[7,0,-1,1,1,-5,-2,1,-1,-1,-13,24,-6,9,8,7,3,-10,8,-8,11,-3,-5,-1,0,-5,5,-5,0,13,5,-13,1,40,1,2,1,4,2,-6,12]	5
[-1,-1,1,2,0,23,2,0,2,1,-3,-64,9,-13,-13,1,5,30,-25,12,-31,1,3,-1,1,1,5,5,-1,-25,-3,20,2,-85,2,-1,-2,-7,-9,1,-22]	12
[-10,-1,1,-1,0,-7,0,0,3,5,-3,-33,7,-14,-15,-9,2,31,-4,10,-21,2,8,0,4,15,0,5,2,-4,-11,16,-3,-72,-2,-6,11,-4,-3,9,-7]	11
[8,1,4,1,-2,13,3,0,2,0,-30,-1,-3,3,-2,1,-5,9,-12,2,-4,0,-4,1,-5,-2,7,1,1,-11,5,-1,4,18,2,-2,-4,0,-2,-3,-12]	2
[6,2,3,0,2,-15,-2,2,1,2,-1,9,-4,6,3,-4,-5,-9,13,1,7,-1,4,-1,6,10,-8,-2,0,18,-3,-13,-1,42,-3,-5,4,5,4,-2,3]	7
[3,1,1,0,0,8,1,1,2,1,-6,-4,-1,-2,-4,2,2,12,-4,2,-9,-2,-1,0,1,3,7,1,1,0,1,-1,3,-12,0,-2,6,-2,0,-3,-1]	0
[16,0,0,5,3,14,-4,-3,-7,-5,13,-15,3,13,11,3,6,-37,0,-6,15,0,0,-3,2,-13,-14,-2,-7,-11,8,-5,-2,32,3,6,-25,3,-3,-11,-6]	4
[-11,-1,0,1,3,-22,-5,1,-1,3,-14,-26,4,-6,-4,-5,9,7,11,3,-13,0,9,-2,10,12,-11,2,0,16,-12,8,-5,-50,-4,-5,10,-2,0,9,4]	10
[-10,-1,0,1,2,-18,-5,1,0,4,-13,-40,5,-7,-6,-4,10,11,4,3,-10,0,10,-2,10,13,-5,3,0,8,-11,12,-3,-62,-3,-1,12,-4,-2,7,3]	10

[0,-9,10,-1,1,1,-1,1,4,4,9,4,5,-3,8,-6]	7
[-16,-27,0,4,11,1,-5,4,-1,21,33,40,-4,-8,26,-18]	7
[0,-3,-3,0,1,0,-1,0,1,1,5,1,1,-1,3,-3]	7
[1,1,1,0,-1,0,0,-1,-1,4,1,-1,1,0,-5,1]	7
[-14,-8,12,-7,-8,13,6,-6,-17,43,13,-17,-12,-20,4,-15]	6
[0,-10,-5,-1,1,0,-2,0,3,3,10,3,2,-3,9,-7]	7
[1,-8,0,-1,1,1,-1,0,2,4,9,2,-5,-4,-2,-7]	7
[-26,7,20,8,9,-6,-1,1,-21,7,3,46,-2,7,12,12]	7
[0,-10,0,0,1,2,-1,1,4,8,10,8,7,-4,7,-8]	7
[1,0,2,-1,-2,1,0,1,1,-1,-1,1,2,-1,-5,-3]	3
[0,-6,-4,0,1,2,-1,-1,2,4,5,3,5,-2,5,-5]	7
[-3,-23,-2,-6,11,-2,-2,-14,13,30,16,-4,12,-9,16,-12]	1
[-1,1,2,1,1,1,0,0,0,2,-3,1,-1,0,-4,1]	7
[0,-7,1,0,1,0,-1,0,1,8,7,4,-7,-3,1,-5]	7
[0,4,1,0,1,-2,0,-1,-2,-2,-5,-2,1,2,-4,3]	7
[0,1,5,0,2,1,0,0,-1,1,1,0,-1,-1,1,-1]	7
[1,-14,-5,1,3,3,-2,1,5,6,13,5,-3,-5,5,-11]	7
[7,-49,-20,-26,20,-26,18,15,56,13,48,-8,-25,-43,24,-16]	7
[0,14,6,1,-2,-3,2,-1,-5,-10,-15,-3,-3,6,-1,10]	7
[0,-14,0,0,3,2,-2,0,6,10,13,5,0,-6,1,-12]	7
[21,-66,-27,-31,20,-43,-16,-11,17,52,6,-30,-9,-41,4,0]	0
[1,-18,-5,-1,4,2,-2,0,5,11,17,8,6,-8,6,-13]	10
[-33,1,53,-54,8,9,0,-35,52,63,10,42,0,-56,-3,-21]	12
[-11,-14,-12,-2,-13,17,-4,5,-20,33,14,-12,-14,5,13,-19]	0
[1,-41,-9,-2,5,6,-5,4,15,23,41,15,0,-17,15,-33]	7
